Here is a tiny trained network, its code and every weight. The questions are about switching its units off for an input and a target symbol, where a switched-off unit gives its printed mean instead of its output.

import numpy as np


def w(rows, s, z=0):
    codes = np.array(rows[::2]) - 128.0
    scale = np.full(codes.shape[1], s)
    scale[-1] = z or s
    return codes * scale


def f(y):
    return np.maximum(y, 0)


def softmax(a):
    e = np.exp(a - a.max(-1, keepdims=True))
    return e / e.sum(-1, keepdims=True)


def log_softmax(a):
    a = a - a.max(-1, keepdims=True)
    return a - np.log(np.exp(a).sum(-1, keepdims=True))


def net(x, mask):
    ids = ['αγεζηθλξπστφψ'.index(c) for c in x.split()]
    T = len(ids)
    res = E[ids] + P[:T]
    u = 0
    for l in range(2):
        r = res
        for j in range(2):
            rows = slice(2 * j, 2 * j + 2)
            q, k, v = (r @ M[l][rows].T for M in (Q, K, V))
            z = softmax(np.where(np.tri(T) > 0, q @ k.T / 2**0.5, -1e9)) @ v
            o = O[l][rows]
            res = res + np.where(mask[u + j], z, o[:, -1]) @ o[:, :-1]
        u += 2
        y = f(res @ A[l][:, :-1].T + A[l][:, -1])
        res = res + np.where(mask[u : u + 4], y, B[l][:, -1]) @ B[l][:, :-1]
        u += 4
    return log_softmax(res[-1] @ U[:, :-1].T + U[:, -1])


Q, K, V, O, A, B = {}, {}, {}, {}, {}, {}
E = w([
[154,144,106],'α',
[64,195,161],'γ',
[102,86,196],'ε',
[145,174,114],'ζ',
[142,168,115],'η',
[113,90,200],'θ',
[146,163,112],'λ',
[159,71,93],'ξ',
[116,177,75],'π',
[193,131,162],'σ',
[131,110,5],'τ',
[233,210,205],'φ',
[194,31,103],'ψ',
],0.021)
P = w([
[181,169,252],'0',
[77,180,200],'1',
[91,210,178],'2',
[48,205,200],'3',
[74,210,206],'4',
[76,216,200],'5',
[56,219,208],'6',
[87,231,213],'7',
[76,250,212],'8',
[111,226,217],'9',
[117,228,208],'10',
[198,239,157],'11',
],0.0024)
Q[0] = w([
[124,156,247],'L0H1',
[224,163,72],'L0H1',
[95,11,74],'L0H2',
[203,139,194],'L0H2',
],0.012)
K[0] = w([
[238,126,37],'L0H1',
[135,82,245],'L0H1',
[190,38,51],'L0H2',
[35,52,254],'L0H2',
],0.0082)
V[0] = w([
[222,90,186],'L0H1',
[36,95,178],'L0H1',
[221,79,85],'L0H2',
[9,98,93],'L0H2',
],0.011)
O[0] = w([
[2,133,174,234],'L0H1',
[228,163,184,20],'L0H1',
[29,79,180,100],'L0H2',
[229,103,95,4],'L0H2',
],0.0075,0.0033)
A[0] = w([
[152,238,238,2],'L0N1',
[182,94,165,117],'L0N2',
[124,254,113,194],'L0N3',
[146,226,140,58],'L0N4',
],0.007,0.0079)
B[0] = w([
[40,46,11,143],'L0N1',
[131,102,76,135],'L0N2',
[148,154,155,255],'L0N3',
[112,52,149,149],'L0N4',
],0.012,0.0096)
Q[1] = w([
[183,94,192],'L1H1',
[171,149,54],'L1H1',
[128,217,158],'L1H2',
[255,229,187],'L1H2',
],0.0065)
K[1] = w([
[127,107,131],'L1H1',
[120,118,3],'L1H1',
[176,60,148],'L1H2',
[203,105,242],'L1H2',
],0.0068)
V[1] = w([
[86,94,170],'L1H1',
[104,213,248],'L1H1',
[201,134,212],'L1H2',
[134,118,253],'L1H2',
],0.0059)
O[1] = w([
[174,131,87,157],'L1H1',
[254,122,161,254],'L1H1',
[130,67,206,16],'L1H2',
[126,118,198,105],'L1H2',
],0.0052,0.0026)
A[1] = w([
[165,232,125,78],'L1N1',
[123,255,129,5],'L1N2',
[175,181,213,130],'L1N3',
[143,148,138,253],'L1N4',
],0.0094,0.0049)
B[1] = w([
[153,2,61,254],'L1N1',
[227,83,95,243],'L1N2',
[43,79,170,226],'L1N3',
[136,176,167,242],'L1N4',
],0.0081,0.0063)
U = w([
[112,239,210,109],'α',
[130,127,122,51],'γ',
[92,70,70,2],'ε',
[129,137,132,63],'ζ',
[146,86,177,135],'η',
[125,106,141,76],'θ',
[65,142,123,49],'λ',
[94,27,129,47],'ξ',
[194,68,114,194],'π',
[138,119,195,240],'σ',
[149,161,48,132],'τ',
[98,250,126,202],'φ',
[90,17,116,87],'ψ',
],0.011,0.0094)

Each question gives the input, a string of symbols that net reads in full, and the target symbol t.
The units are the heads (2 rows each of Q, K, V and O) and the neurons (one row each of A and B). Each row of codes is followed by its name. A weight is (code - 128) times the scale printed after its matrix; where a second scale follows, it is the last column's (O, A, B and U).
mask holds one flag per unit, layer by layer, with each layer's heads first. A switched-off unit (its flag False) gives its mean, the last column of its rows in O or B, instead of its output. The means were averaged over made-up inputs and are rounded, as every weight is.
A unit's drop is (log p(t) with every unit on - log p(t) with that unit switched off) / (log p(t) with every unit on - log p(t) with every unit switched off).
The circuit of an input: a set's keep is (log p(t) with only the set's units on - log p(t) with every unit switched off) / (log p(t) with every unit on - log p(t) with every unit switched off). Starting from all 12 units, units are removed one at a time, each time the one whose removal leaves the highest keep (on an exact tie, the one counted first), for as long as the keep stays at least 0.8.
circuit, biggest first: the units of the circuit, biggest drop first
k most important neurons: the k neurons with the biggest drops, biggest first
heads that matter: for each layer, one digit per head in row order, 1 if its drop is at least 0.15 and else 0, layers parted by /
drop when u is switched off: that unit's drop, to one decimal
input π θ σ π, target σ: circuit, biggest first : (L0H1, L1H2, L0N1)
input σ π π π π π θ π π π φ, target φ: 4 most important neurons : (L0N1, L1N1, L1N2, L1N3)
input α ψ η π π ξ η π η, target π: 2 most important neurons : (L1N1, L1N2)
input γ π π π π π ζ ξ π γ α, target π: 2 most important neurons : (L1N1, L0N1)
input τ π π π τ π π, target τ: heads that matter : 10 / 10
input α τ ε π σ α θ π α γ, target π: heads that matter : 11 / 00
input π π α γ ζ σ π γ α, target π: circuit, biggest first : (L0H2, L1N1)
input α α ξ α γ α φ, target π: 3 most important neurons : (L0N1, L0N3, L1N3)
input π α π, target π: heads that matter : 00 / 00
input φ τ φ, target φ: heads that matter : 10 / 01
input α π π σ π π π γ λ, target π: heads that matter : 01 / 00
input π σ α φ σ π α φ π π σ, target α: 3 most important neurons : (L1N1, L0N1, L0N3)
input φ φ α π π π γ π π, target π: 2 most important neurons : (L1N1, L1N2)
input π π π π η, target π: circuit, biggest first : (L0H1, L0H2)
input α θ π π ξ ξ ψ π π ξ, target σ: 3 most important neurons : (L1N1, L0N1, L1N2)
input ξ π ξ π π π π γ ζ, target π: heads that matter : 01 / 00
input α α π α π ξ ζ, target π: drop when L0N3 is switched off : 0.1
input ζ ξ θ α π σ θ π, target σ: drop when L1N3 is switched off : 0.2
input π ξ φ, target λ: drop when L0H2 is switched off : 0.2
